Here is a tiny trained network, its code and every weight. The questions are about switching its units off for an input and a class, where a switched-off unit gives its printed mean instead of its output.

import numpy as np


def w(rows, s, z=0):
    codes = np.array(rows[::2]) - 128.0
    scale = np.full(codes.shape[1], s)
    scale[-1] = z or s
    return codes * scale


def f(y):
    return np.maximum(y, 0)


def log_softmax(a):
    a = a - a.max(-1, keepdims=True)
    return a - np.log(np.exp(a).sum(-1, keepdims=True))


def net(x, mask):
    res = np.array(x, float).reshape(1, 5) / 4 @ E
    y = f(res @ A[0][:, :-1].T + A[0][:, -1])
    res = res + np.where(mask, y, B[0][:, -1]) @ B[0][:, :-1]
    return log_softmax(res[-1] @ U[:, :-1].T + U[:, -1])


A, B = {}, {}
E = w([
[92,224,146,160,77,91,98,119,106,186],'x0',
[135,55,120,134,123,131,92,171,194,121],'x1',
[132,124,7,54,117,114,153,100,66,93],'x2',
[84,125,152,109,106,151,168,72,177,138],'x3',
[85,110,55,160,149,227,90,111,113,119],'x4',
],0.015)
A[0] = w([
[169,66,158,166,59,91,180,140,211,101,245],'neuron 1',
[138,2,82,69,173,111,77,236,120,110,253],'neuron 2',
[149,215,173,250,152,97,62,122,86,158,208],'neuron 3',
[126,167,234,162,126,129,56,165,34,132,159],'neuron 4',
[92,107,166,164,127,167,167,111,214,212,131],'neuron 5',
[2,159,214,211,121,177,194,45,202,156,186],'neuron 6',
[72,200,96,95,105,42,152,34,110,176,195],'neuron 7',
[125,105,33,142,98,153,113,159,159,76,154],'neuron 8',
],0.0082,0.0037)
B[0] = w([
[160,149,210,116,150,30,122,151,111,131,201],'neuron 1',
[205,108,192,229,119,134,139,1,128,184,243],'neuron 2',
[48,88,61,110,95,157,218,196,236,228,229],'neuron 3',
[38,207,128,202,129,234,194,228,178,126,203],'neuron 4',
[117,92,186,152,140,125,72,221,75,50,198],'neuron 5',
[103,62,98,142,139,91,69,220,45,38,249],'neuron 6',
[165,134,46,27,70,104,73,154,124,129,227],'neuron 7',
[196,66,50,196,174,170,117,88,83,137,197],'neuron 8',
],0.0089,0.016)
U = w([
[72,57,157,138,132,118,32,198,121,53,48],'0',
[147,158,76,1,73,129,192,113,77,72,251],'1',
[144,87,93,177,140,178,83,46,127,149,144],'2',
[72,142,118,126,56,169,185,197,195,144,106],'3',
[163,148,234,132,136,95,115,137,196,131,105],'4',
],0.0094,0.003)

Each question gives the input, the list of numbers given to net, and the class t.
The units are the neurons (one row each of A and B). Each row of codes is followed by its name. A weight is (code - 128) times the scale printed after its matrix; where a second scale follows, it is the last column's (A, B and U).
mask holds one flag per neuron, in row order. A switched-off neuron (its flag False) gives its mean, the last column of its row in B, instead of its output. The means were averaged over made-up inputs and are rounded, as every weight is.
A unit's drop is (log p(t) with every unit on - log p(t) with that unit switched off) / (log p(t) with every unit on - log p(t) with every unit switched off).
The circuit of an input: a set's keep is (log p(t) with only the set's units on - log p(t) with every unit switched off) / (log p(t) with every unit on - log p(t) with every unit switched off). Starting from all 8 units, units are removed one at a time, each time the one whose removal leaves the highest keep (on an exact tie, the one counted first), for as long as the keep stays at least 0.8.
units of the circuit, in order: the units of the circuit, biggest drop first
top k neurons: the k neurons with the biggest drops, biggest first
drop when u is switched off: that unit's drop, to one decimal
input [-1,3,4,7,0], class 1: top 4 neurons => (neuron 2; neuron 6; neuron 4; neuron 5)
input [8,8,1,-5,3], class 3: units of the circuit, in order => (neuron 3)
input [7,7,4,1,-6], class 1: top 2 neurons => (neuron 7; neuron 2)
input [-5,6,-1,5,5], class 2: top 2 neurons => (neuron 2; neuron 8)
input [2,-6,4,-4,8], class 1: top 2 neurons => (neuron 2; neuron 7)
input [7,2,1,6,-8], class 0: top 3 neurons => (neuron 6; neuron 5; neuron 1)
input [7,7,8,-5,-2], class 2: top 2 neurons => (neuron 2; neuron 8)
input [-1,0,-4,-5,-5], class 3: top 2 neurons => (neuron 4; neuron 3)
input [-4,-8,-2,1,-4], class 1: top 3 neurons => (neuron 2; neuron 3; neuron 5)
input [4,-5,-7,3,-3], class 3: top 3 neurons => (neuron 3; neuron 4; neuron 8)
input [-6,7,-3,6,-4], class 4: top 2 neurons => (neuron 1; neuron 2)
input [7,-5,0,5,8], class 0: drop when neuron 6 is switched off => 2.3
input [-6,-4,-5,7,1], class 0: drop when neuron 6 is switched off => 0.0
input [3,-5,5,3,8], class 1: units of the circuit, in order => (neuron 7)
input [1,-5,-6,3,-2], class 0: drop when neuron 6 is switched off => 3.1
